arr =
[[106  96  64 162 131 181 100]
 [132 203 145 118 159 138  69]
 [197 163 115  98 167 158  95]
 [197 141 126 105 182 150  86]
 [100 160 117 156  60 117 184]]
Read off the second entry on the diagonal from the top-right corner.
Answer: 138
The entry in the bottom-right corner -> 184
Read off the 3rd entry on the main diagonal.
Answer: 115
The minimum: 60
Read off the smallest entry in the first column.
Answer: 100
Read off the entry in the top-left corner.
Answer: 106
The entry directly above 182 is 167
Read off the entry directly below the centre entry.
Answer: 105
Read off the entry just left of 203.
Answer: 132
Read off the entry just left of 156.
Answer: 117
The smallest entry in the last column -> 69
The entry directly above 150 is 158
The entry at the centre is 98

grid = [132 160 207 160 125 128 179  39]
The entry just right of 132 is 160
The entry just right of 179: 39

W = [[128, 165, 173, 93, 122, 176, 52, 75, 89], [148, 158, 163, 131, 149, 176, 122, 122, 129], [120, 105, 97, 144, 129, 119, 140, 116, 94], [164, 174, 159, 183, 131, 158, 147, 176, 157], [151, 155, 157, 144, 128, 121, 160, 194, 213]]
The first entry in reading order?
A: 128
The maximum?
A: 213
The 3rd smallest entry?
A: 89
The centre entry?
A: 129
The entry just left of 160?
A: 121
The entry just left of 52 is 176
The entry just left of the largest entry: 194
The fourth entry in reading order?
A: 93
The entry just right of the centre entry -> 119
The smallest entry: 52

Questions about the grid below. Indices start at 1.
1) What is the entry in the top-right corner?
2) What is the entry at row 2, column 1?
3) What is the entry directly above 137?
4) What is the entry directly above 131?
5) What is the entry just left of 135?
6) What is the entry at row 3, column 3?
7) What is the entry just left of the smallest entry?
8) What is the entry just left of 43?
118, 102, 43, 101, 114, 106, 172, 78, 73, 159, 117, 105, 126, 164
93, 152, 60, 125, 150, 119, 176, 81, 97, 193, 139, 98, 91, 139
119, 126, 35, 99, 128, 121, 175, 81, 79, 181, 131, 142, 124, 161
97, 157, 59, 122, 133, 105, 165, 79, 107, 197, 123, 102, 62, 135
118, 137, 34, 85, 93, 103, 163, 69, 89, 205, 116, 147, 87, 155
1) 164
2) 93
3) 157
4) 139
5) 62
6) 35
7) 137
8) 102

x =
125	127	131	129	130	129	125	126
127	124	120	125	129	123	129	129
128	125	131	124	129	129	127	129
131	126	128	125	121	126	124	130
130	120	117	134	129	128	123	133
130	127	128	128	128	125	123	123
123	130	127	121	125	128	125	125
164	200	120	222	119	113	115	160
123	131	128	130	132	129	138	124
128	128	129	125	129	129	124	130
Indices start at 1.
Read off the bottom entry of the column that holds the largest entry.
A: 125
Read off the entry directly below the smallest entry.
A: 129
The entry in row 1 and column 2 -> 127
Read off the top-right entry.
A: 126
Read off the entry at row 1, column 3.
A: 131
Read off the entry just right of 164.
A: 200
The entry at row 2, column 2: 124
The bottom entry of the column that holds the smallest entry is 129
Read off the smallest entry.
A: 113
The entry in row 1 and column 1: 125
The entry in the bottom-right corner is 130
Read off the entry just right of the largest entry.
A: 119
Read off the entry in row 2 and column 1.
A: 127
The entry in the bottom-left corner: 128
Read off the largest entry.
A: 222

[[ 65 167 212  57  72 137  87 131]
 [ 40  98  77  96  53 137  80 176]
 [125  83 130 131 146  45 115  71]
 [ 62 111 103 105  80 144  96 191]
 [199 123  73 179 170 126 130  82]]
What is the 5th-last entry, reading row by row?
A: 179
The top-right entry -> 131
The entry just left of 105 -> 103
What is the entry just left of 146?
A: 131
The 1st entry in reading order is 65
The last entry in the row that holds the smallest entry -> 176
What is the bottom entry of the column that holds the largest entry?
A: 73
The 2nd entry, reading row by row is 167
What is the entry directly below the smallest entry?
A: 125
What is the entry just right of the smallest entry?
A: 98
The second smallest entry -> 45
What is the bottom-right entry?
A: 82
What is the entry in the bottom-left corner?
A: 199
What is the 3rd largest entry?
A: 191
What is the entry just left of 111?
A: 62

[[156 138 155 149]
 [177 146 136  38]
 [123 158 170 153]
 [151 125 144 199]
 [124 146 183 158]
 [128 104  83 195]]
Indices start at 1.
The entry in row 1 and column 3 -> 155
Report the entry in the bottom-right corner.
Answer: 195
Report the entry directly above the largest entry.
Answer: 153
The entry directly below 199: 158
The entry just left of the largest entry: 144
The top-left entry: 156
Report the maximum.
Answer: 199
The entry at row 1, column 2 is 138
The entry in the bottom-left corner: 128
The entry just right of 151 is 125

Read these off the row that follows.
1) Read off the smallest entry.
2) Read off the entry just left of the smallest entry.
3) Read off the entry just left of the centre entry.
4) Read off the entry just right of the smallest entry.
5) Read off the entry just right of 170.
6) Read off the entry just left of 159.
7) Read off the centre entry.
115, 105, 76, 221, 103, 208, 167, 170, 165, 165, 159, 171, 201, 143, 205
1) 76
2) 105
3) 167
4) 221
5) 165
6) 165
7) 170

A = array([106, 136, 170,  47, 103, 229, 155,  27])
Read off the entry just right of 155.
27
Read off the entry just left of 103.
47
